Below is a small trained network, with its code and all its weights. Each question gives an input and a class and asks what happens when units are switched off, that is, made to give their printed mean instead of their output.

import numpy as np


def w(rows, s, z=0):
    codes = np.array(rows[::2]) - 128.0
    scale = np.full(codes.shape[1], s)
    scale[-1] = z or s
    return codes * scale


def norm(h):
    return h / np.sqrt((h * h).mean(-1, keepdims=True) + 1e-5)


def f(y):
    return y / 2 * (1 + np.tanh(0.7978845608 * (y + 0.044715 * y**3)))


def log_softmax(a):
    a = a - a.max(-1, keepdims=True)
    return a - np.log(np.exp(a).sum(-1, keepdims=True))


def net(x, mask):
    res = np.array(x, float).reshape(1, 2) / 4 @ E
    u = 0
    for l in range(4):
        y = f(norm(res) @ A[l][:, :-1].T + A[l][:, -1])
        res = res + np.where(mask[u : u + 3], y, B[l][:, -1]) @ B[l][:, :-1]
        u += 3
    return log_softmax(norm(res)[-1] @ U[:, :-1].T + U[:, -1])


A, B = {}, {}
E = w([
[67,110,39,159,76,149,149,98,124,116,78],'x0',
[79,200,179,167,92,31,109,153,158,95,4],'x1',
],0.013)
A[0] = w([
[203,143,211,68,255,165,59,185,128,130,160,101],'L0N0',
[180,194,226,44,175,72,70,160,90,133,94,14],'L0N1',
[172,178,248,122,103,60,104,166,179,102,154,2],'L0N2',
],0.0083,0.0016)
B[0] = w([
[114,63,176,146,151,98,160,87,182,120,88,247],'L0N0',
[184,132,107,72,126,204,132,167,104,105,91,218],'L0N1',
[183,128,93,150,115,148,54,254,122,103,109,214],'L0N2',
],0.016,0.012)
A[1] = w([
[52,176,149,164,6,117,123,137,99,42,75,157],'L1N0',
[64,237,55,99,49,129,120,216,123,162,74,82],'L1N1',
[15,146,170,217,124,20,209,2,201,225,175,252],'L1N2',
],0.0075,0.0026)
B[1] = w([
[75,137,167,134,116,72,166,68,87,184,138,249],'L1N0',
[115,78,115,173,95,97,115,88,71,93,194,254],'L1N1',
[183,136,195,74,153,123,250,213,182,227,220,241],'L1N2',
],0.015,0.0063)
A[2] = w([
[208,168,118,90,63,120,1,245,138,32,112,78],'L2N0',
[51,19,75,147,152,169,253,20,230,112,130,177],'L2N1',
[202,37,139,171,118,93,78,169,5,129,227,255],'L2N2',
],0.0064,0.0047)
B[2] = w([
[132,212,98,117,160,97,125,60,89,184,249,212],'L2N0',
[168,133,116,77,136,114,48,78,154,123,91,245],'L2N1',
[50,152,124,178,99,148,177,132,143,93,83,245],'L2N2',
],0.016,0.011)
A[3] = w([
[115,67,225,56,175,187,174,166,208,215,175,28],'L3N0',
[109,148,182,70,168,87,159,115,186,113,43,17],'L3N1',
[102,6,210,87,149,94,196,26,195,207,180,2],'L3N2',
],0.011,0.0023)
B[3] = w([
[70,182,140,170,92,116,152,119,27,101,141,211],'L3N0',
[139,205,21,153,141,186,86,183,73,115,120,158],'L3N1',
[130,54,131,69,116,84,104,91,252,184,146,249],'L3N2',
],0.018,0.017)
U = w([
[144,163,160,130,153,139,223,164,163,190,178,60],'0',
[32,94,189,229,70,83,175,103,109,85,72,86],'1',
[118,136,140,147,144,139,161,157,151,173,122,2],'2',
[125,221,111,192,121,124,120,176,4,74,173,148],'3',
[149,92,79,70,149,172,54,80,196,122,90,185],'4',
[228,111,184,94,211,161,110,236,165,92,91,142],'5',
[81,59,155,78,99,34,145,64,209,199,166,196],'6',
],0.016,0.0046)

Each question gives the input, the list of numbers given to net, and the class t.
The units are the neurons (one row each of A and B). Each row of codes is followed by its name. A weight is (code - 128) times the scale printed after its matrix; where a second scale follows, it is the last column's (A, B and U).
mask holds one flag per neuron, layer by layer. A switched-off neuron (its flag False) gives its mean, the last column of its row in B, instead of its output. The means were averaged over made-up inputs and are rounded, as every weight is.
A unit's drop is (log p(t) with every unit on - log p(t) with that unit switched off) / (log p(t) with every unit on - log p(t) with every unit switched off).
The circuit of an input: a set's keep is (log p(t) with only the set's units on - log p(t) with every unit switched off) / (log p(t) with every unit on - log p(t) with every unit switched off). Starting from all 12 units, units are removed one at a time, each time the one whose removal leaves the highest keep (on an exact tie, the one counted first), for as long as the keep stays at least 0.8.
circuit, biggest first: the units of the circuit, biggest drop first
most important unit: the unit with the biggest drop
top k neurons: the k neurons with the biggest drops, biggest first
k most important neurons of layer l: the k neurons of layer l with the biggest drops, biggest first
drop when u is switched off: that unit's drop, to one decimal
input [3,8], class 1: most important unit => L0N0
input [-1,1], class 3: top 2 neurons => (L3N2, L2N0)
input [1,-7], class 4: circuit, biggest first => (L1N2, L1N0)
input [1,-6], class 4: top 3 neurons => (L0N0, L1N2, L2N1)
input [-5,2], class 5: top 2 neurons => (L0N2, L0N0)
input [1,-4], class 4: top 2 neurons => (L0N0, L0N2)
input [-8,5], class 5: 2 most important neurons of layer 0 => (L0N2, L0N0)
input [8,-5], class 4: top 3 neurons => (L0N0, L0N2, L3N2)
input [4,-6], class 4: top 3 neurons => (L0N0, L0N2, L1N2)
input [2,-7], class 4: top 3 neurons => (L1N2, L0N0, L0N2)
input [-6,8], class 3: top 2 neurons => (L2N0, L3N2)
input [3,6], class 1: top 2 neurons => (L0N0, L3N2)
input [-6,4], class 5: top 2 neurons => (L3N0, L0N2)
input [0,6], class 3: circuit, biggest first => (L3N2)
input [1,2], class 1: 2 most important neurons of layer 1 => (L1N1, L1N2)
input [-8,-1], class 3: 2 most important neurons of layer 2 => (L2N1, L2N0)
input [-6,2], class 5: 2 most important neurons of layer 0 => (L0N2, L0N0)
input [8,-6], class 4: drop when L0N0 is switched off => 1.4
input [-8,1], class 5: drop when L0N2 is switched off => 0.2
input [0,0], class 0: drop when L1N2 is switched off => 0.5
